Below are the code and all the weights of a small trained network. Each question names an input and a class and asks about switching units off, where a switched-off unit gives its printed mean instead of its output.

import numpy as np


def w(rows, s, z=0):
    codes = np.array(rows[::2]) - 128.0
    scale = np.full(codes.shape[1], s)
    scale[-1] = z or s
    return codes * scale


def f(y):
    return y / 2 * (1 + np.tanh(0.7978845608 * (y + 0.044715 * y**3)))


def log_softmax(a):
    a = a - a.max(-1, keepdims=True)
    return a - np.log(np.exp(a).sum(-1, keepdims=True))


def net(x, mask):
    res = np.array(x, float).reshape(1, 8) / 4 @ E
    y = f(res @ A[0][:, :-1].T + A[0][:, -1])
    res = res + np.where(mask, y, B[0][:, -1]) @ B[0][:, :-1]
    return log_softmax(res[-1] @ U[:, :-1].T + U[:, -1])


A, B = {}, {}
E = w([
[104,193,153,88,106,156,172,148,157,176],'x0',
[88,131,69,103,13,134,102,167,104,126],'x1',
[134,176,173,102,106,224,46,157,156,148],'x2',
[93,170,194,205,158,172,145,196,54,162],'x3',
[244,155,88,177,116,40,189,254,183,48],'x4',
[40,134,138,81,62,111,114,143,192,85],'x5',
[155,59,208,110,123,93,222,88,183,123],'x6',
[113,76,100,142,139,130,208,113,74,210],'x7',
],0.007)
A[0] = w([
[126,114,155,123,47,52,165,175,161,135,121],'n1',
[94,168,224,130,65,164,90,123,93,167,163],'n2',
[123,82,123,189,192,102,154,132,77,150,171],'n3',
[129,129,145,181,100,101,182,213,129,103,208],'n4',
[198,191,71,189,143,161,94,200,93,111,162],'n5',
[150,59,83,182,151,92,164,82,55,135,188],'n6',
[195,99,132,101,75,44,171,112,177,68,218],'n7',
[146,47,139,177,187,112,169,62,78,120,191],'n8',
[56,168,166,151,123,195,45,169,105,56,182],'n9',
[136,84,126,192,160,107,158,83,28,218,164],'n10',
[145,121,163,112,93,71,237,130,182,79,168],'n11',
[190,96,178,100,164,58,115,63,146,114,130],'n12',
[95,171,59,85,2,133,31,124,88,90,172],'n13',
[204,222,149,144,153,131,107,198,127,130,165],'n14',
[99,151,202,88,134,194,147,74,102,232,184],'n15',
[134,116,179,124,118,97,183,96,202,57,236],'n16',
[69,180,160,107,132,199,117,75,160,163,182],'n17',
[112,96,44,96,40,119,82,142,57,109,166],'n18',
[162,119,151,114,165,123,100,80,225,50,173],'n19',
[101,152,128,91,67,110,254,224,181,93,155],'n20',
[187,99,143,73,158,105,144,60,160,72,149],'n21',
[96,49,126,174,191,118,206,114,101,143,175],'n22',
[69,192,112,154,138,214,109,106,74,199,254],'n23',
[221,144,131,195,173,166,119,190,114,91,181],'n24',
[129,116,55,132,47,101,59,125,110,140,151],'n25',
[144,82,100,113,63,112,168,134,130,52,172],'n26',
[132,175,106,155,97,145,44,221,119,66,218],'n27',
],0.007,0.0037)
B[0] = w([
[111,168,117,105,28,83,104,153,95,150,189],'n1',
[58,126,205,100,137,189,101,201,98,156,204],'n2',
[100,201,113,209,157,128,168,23,235,97,197],'n3',
[113,174,161,138,94,40,178,144,151,124,220],'n4',
[230,134,223,122,196,75,250,217,191,46,222],'n5',
[75,202,48,195,142,116,170,27,169,122,220],'n6',
[188,105,41,141,100,61,109,126,64,175,255],'n7',
[73,163,85,235,192,156,129,44,163,160,227],'n8',
[77,89,194,149,130,173,46,217,182,99,222],'n9',
[83,197,115,157,147,178,177,50,202,186,220],'n10',
[115,160,36,180,75,8,37,132,56,194,238],'n11',
[161,83,30,200,201,102,82,47,72,95,198],'n12',
[161,45,118,21,29,223,86,118,205,21,239],'n13',
[154,132,223,174,166,74,208,225,88,123,209],'n14',
[49,134,140,33,227,221,165,148,74,254,238],'n15',
[158,117,52,181,130,79,34,153,21,199,234],'n16',
[69,114,194,73,174,210,89,215,67,194,213],'n17',
[108,82,55,65,77,165,204,67,200,68,198],'n18',
[222,47,139,198,196,92,33,140,79,116,203],'n19',
[117,209,114,87,20,37,105,204,86,173,233],'n20',
[174,89,91,164,182,149,61,34,15,125,203],'n21',
[23,247,45,186,108,136,105,55,163,163,217],'n22',
[106,115,217,63,163,201,167,168,150,150,244],'n23',
[136,107,191,169,180,27,207,125,143,122,223],'n24',
[211,97,80,58,68,153,171,65,166,34,181],'n25',
[148,121,38,122,67,70,129,114,88,130,194],'n26',
[143,104,198,145,99,104,140,200,198,49,233],'n27',
],0.0054,0.0078)
U = w([
[40,216,84,191,155,139,174,53,209,168,151],'0',
[42,110,193,31,191,228,133,159,70,248,230],'1',
[145,66,59,35,42,165,190,97,183,60,182],'2',
[70,81,179,102,75,190,16,179,211,49,8],'3',
[169,27,80,169,214,114,60,90,34,124,70],'4',
[176,131,229,158,172,75,221,208,174,80,178],'5',
[109,175,87,118,2,64,101,182,59,189,75],'6',
],0.0067,0.0012)

Each question gives the input, the list of numbers given to net, and the class t.
The units are the neurons (one row each of A and B). Each row of codes is followed by its name. A weight is (code - 128) times the scale printed after its matrix; where a second scale follows, it is the last column's (A, B and U).
mask holds one flag per neuron, in row order. A switched-off neuron (its flag False) gives its mean, the last column of its row in B, instead of its output. The means were averaged over made-up inputs and are rounded, as every weight is.
A unit's drop is (log p(t) with every unit on - log p(t) with that unit switched off) / (log p(t) with every unit on - log p(t) with every unit switched off).
The circuit of an input: a set's keep is (log p(t) with only the set's units on - log p(t) with every unit switched off) / (log p(t) with every unit on - log p(t) with every unit switched off). Starting from the 12 units with the biggest drops (on a tie, the unit counted first), units are removed one at a time, each time the one whose removal leaves the highest keep (on an exact tie, the one counted first), for as long as the keep stays at least 0.8.
units of the circuit, in order: the units of the circuit, biggest drop first
most important unit: the unit with the biggest drop
k most important neurons: the k neurons with the biggest drops, biggest first
drop of u: that unit's drop, to one decimal
input [7,6,8,2,6,-6,8,2], class 6: units of the circuit, in order : n20
input [2,6,2,-4,2,-8,-1,8], class 0: units of the circuit, in order : n10, n6
input [8,6,-1,-2,3,-4,-2,-4], class 2: units of the circuit, in order : n13, n16
input [-2,0,1,-3,4,0,-8,7], class 2: 2 most important neurons : n18, n25
input [2,-6,-8,4,6,2,0,-8], class 6: 3 most important neurons : n11, n16, n20
input [5,2,-5,5,-4,2,-8,-3], class 1: 2 most important neurons : n23, n17
input [-4,-6,1,-8,-3,-6,5,5], class 0: 2 most important neurons : n22, n10
input [3,2,-3,1,8,-4,3,-2], class 6: 2 most important neurons : n11, n20
input [-6,2,-4,-8,-8,6,0,0], class 2: 2 most important neurons : n13, n18
input [-8,-1,1,-4,4,8,5,-7], class 4: 2 most important neurons : n19, n21
input [0,2,-8,5,3,7,4,8], class 6: 3 most important neurons : n20, n11, n1
input [-1,4,5,-3,0,4,-8,7], class 2: 2 most important neurons : n18, n25
input [0,2,-8,-3,8,-5,2,7], class 0: 3 most important neurons : n6, n3, n8
input [-4,8,0,5,-5,5,-6,6], class 3: most important unit : n13
input [-5,3,6,-2,3,-2,7,8], class 0: drop of n17 : 0.1
input [3,1,-2,-5,-1,8,-4,-3], class 2: drop of n18 : 0.3
input [-8,1,2,8,-4,7,0,-3], class 3: drop of n9 : 0.3
